Below are the code and all the weights of a small trained network. Each question names an input and a class and asks about switching units off, where a switched-off unit gives its printed mean instead of its output.

import numpy as np


def w(rows, s, z=0):
    codes = np.array(rows[::2]) - 128.0
    scale = np.full(codes.shape[1], s)
    scale[-1] = z or s
    return codes * scale


def f(y):
    return y / 2 * (1 + np.tanh(0.7978845608 * (y + 0.044715 * y**3)))


def log_softmax(a):
    a = a - a.max(-1, keepdims=True)
    return a - np.log(np.exp(a).sum(-1, keepdims=True))


def net(x, mask):
    res = np.array(x, float).reshape(1, 5) / 4 @ E
    y = f(res @ A[0][:, :-1].T + A[0][:, -1])
    res = res + np.where(mask, y, B[0][:, -1]) @ B[0][:, :-1]
    return log_softmax(res[-1] @ U[:, :-1].T + U[:, -1])


A, B = {}, {}
E = w([
[95,70,138,134,162,183,187,71,10],'x0',
[161,94,141,39,141,75,104,65,100],'x1',
[202,200,98,110,136,103,180,85,73],'x2',
[188,108,130,145,101,226,50,127,155],'x3',
[188,130,26,118,224,100,169,178,129],'x4',
],0.011)
A[0] = w([
[188,138,160,117,86,150,11,132,222,159],'N0',
[64,74,109,143,172,121,211,158,114,153],'N1',
[18,139,151,236,64,143,130,195,188,153],'N2',
[75,74,158,31,166,27,176,102,106,55],'N3',
[120,117,175,174,105,236,129,62,56,87],'N4',
[120,130,85,146,151,133,162,142,137,111],'N5',
[134,78,125,132,167,208,173,71,15,185],'N6',
[174,254,76,114,146,59,181,118,103,67],'N7',
[102,116,212,98,93,102,108,83,113,215],'N8',
[170,118,6,163,192,168,113,215,178,182],'N9',
[205,224,58,114,151,85,186,139,101,131],'N10',
[144,165,94,69,148,16,184,114,99,254],'N11',
],0.0082,0.0045)
B[0] = w([
[188,82,98,65,7,135,50,175,242,238],'N0',
[111,86,114,162,186,96,183,155,70,188],'N1',
[28,215,206,166,166,182,106,138,161,247],'N2',
[46,116,67,153,87,60,41,103,61,188],'N3',
[105,130,166,74,55,223,189,125,66,195],'N4',
[154,113,144,144,166,128,156,140,146,147],'N5',
[157,95,95,73,157,182,193,80,14,229],'N6',
[179,165,174,191,104,81,203,96,174,199],'N7',
[97,130,180,81,94,115,107,53,106,195],'N8',
[132,128,32,194,157,137,156,194,149,221],'N9',
[229,195,148,186,145,78,195,74,182,211],'N10',
[124,135,148,205,108,2,147,58,108,226],'N11',
],0.008,0.014)
U = w([
[22,97,107,142,130,34,110,86,65,155],'0',
[192,124,10,134,78,177,73,241,208,135],'1',
[215,194,148,195,153,56,204,88,150,219],'2',
[203,41,161,8,81,112,36,125,183,90],'3',
[116,89,160,62,100,254,193,86,40,254],'4',
[38,138,117,199,240,175,169,249,142,35],'5',
[49,218,250,105,79,192,49,133,186,61],'6',
[193,79,23,102,237,159,159,126,80,15],'7',
],0.0079,0.0027)

Each question gives the input, the list of numbers given to net, and the class t.
The units are the neurons (one row each of A and B). Each row of codes is followed by its name. A weight is (code - 128) times the scale printed after its matrix; where a second scale follows, it is the last column's (A, B and U).
mask holds one flag per neuron, in row order. A switched-off neuron (its flag False) gives its mean, the last column of its row in B, instead of its output. The means were averaged over made-up inputs and are rounded, as every weight is.
A unit's drop is (log p(t) with every unit on - log p(t) with that unit switched off) / (log p(t) with every unit on - log p(t) with every unit switched off).
The circuit of an input: a set's keep is (log p(t) with only the set's units on - log p(t) with every unit switched off) / (log p(t) with every unit on - log p(t) with every unit switched off). Starting from all 12 units, units are removed one at a time, each time the one whose removal leaves the highest keep (on an exact tie, the one counted first), for as long as the keep stays at least 0.8.
circuit, biggest first: the units of the circuit, biggest drop first
k most important neurons: the k neurons with the biggest drops, biggest first
drop when u is switched off: that unit's drop, to one decimal
input [6,2,-2,1,4], class 7: circuit, biggest first => [N2]
input [6,0,-4,4,6], class 7: circuit, biggest first => [N9 N2]
input [0,-1,-5,0,1], class 5: 3 most important neurons => [N0 N8 N4]
input [-4,5,-3,0,0], class 3: 2 most important neurons => [N2 N9]
input [-3,-8,-2,2,8], class 5: 2 most important neurons => [N0 N2]
input [-4,7,2,5,4], class 1: circuit, biggest first => [N0 N9]
input [3,-8,4,-3,-3], class 4: 2 most important neurons => [N9 N4]
input [3,0,-7,-5,-5], class 6: 2 most important neurons => [N2 N11]
input [-2,0,2,5,5], class 1: 2 most important neurons => [N9 N11]
input [8,-7,3,-5,1], class 4: 3 most important neurons => [N6 N4 N9]
input [-2,5,3,1,-8], class 3: circuit, biggest first => [N2 N0]
input [7,7,-1,-1,5], class 0: 3 most important neurons => [N3 N11 N9]
input [1,-1,-5,-3,-1], class 6: 2 most important neurons => [N9 N6]
input [-4,7,0,3,3], class 3: circuit, biggest first => [N0]
input [0,-1,-1,1,1], class 1: 4 most important neurons => [N2 N6 N11 N1]
input [-1,2,8,2,-7], class 4: 2 most important neurons => [N2 N4]
input [-6,2,-1,1,-2], class 3: 2 most important neurons => [N0 N9]
input [1,6,-5,1,0], class 3: 2 most important neurons => [N2 N11]
input [-5,-4,-3,6,-2], class 1: 3 most important neurons => [N0 N9 N8]
input [2,-5,1,-4,-4], class 4: circuit, biggest first => [N11]
input [0,-7,1,-7,-6], class 6: drop when N9 is switched off => 0.1
input [-1,3,1,-4,-6], class 0: drop when N2 is switched off => 0.2
input [-2,5,-6,3,4], class 1: drop when N9 is switched off => 0.1
input [-6,-1,0,3,-1], class 1: drop when N8 is switched off => 0.0
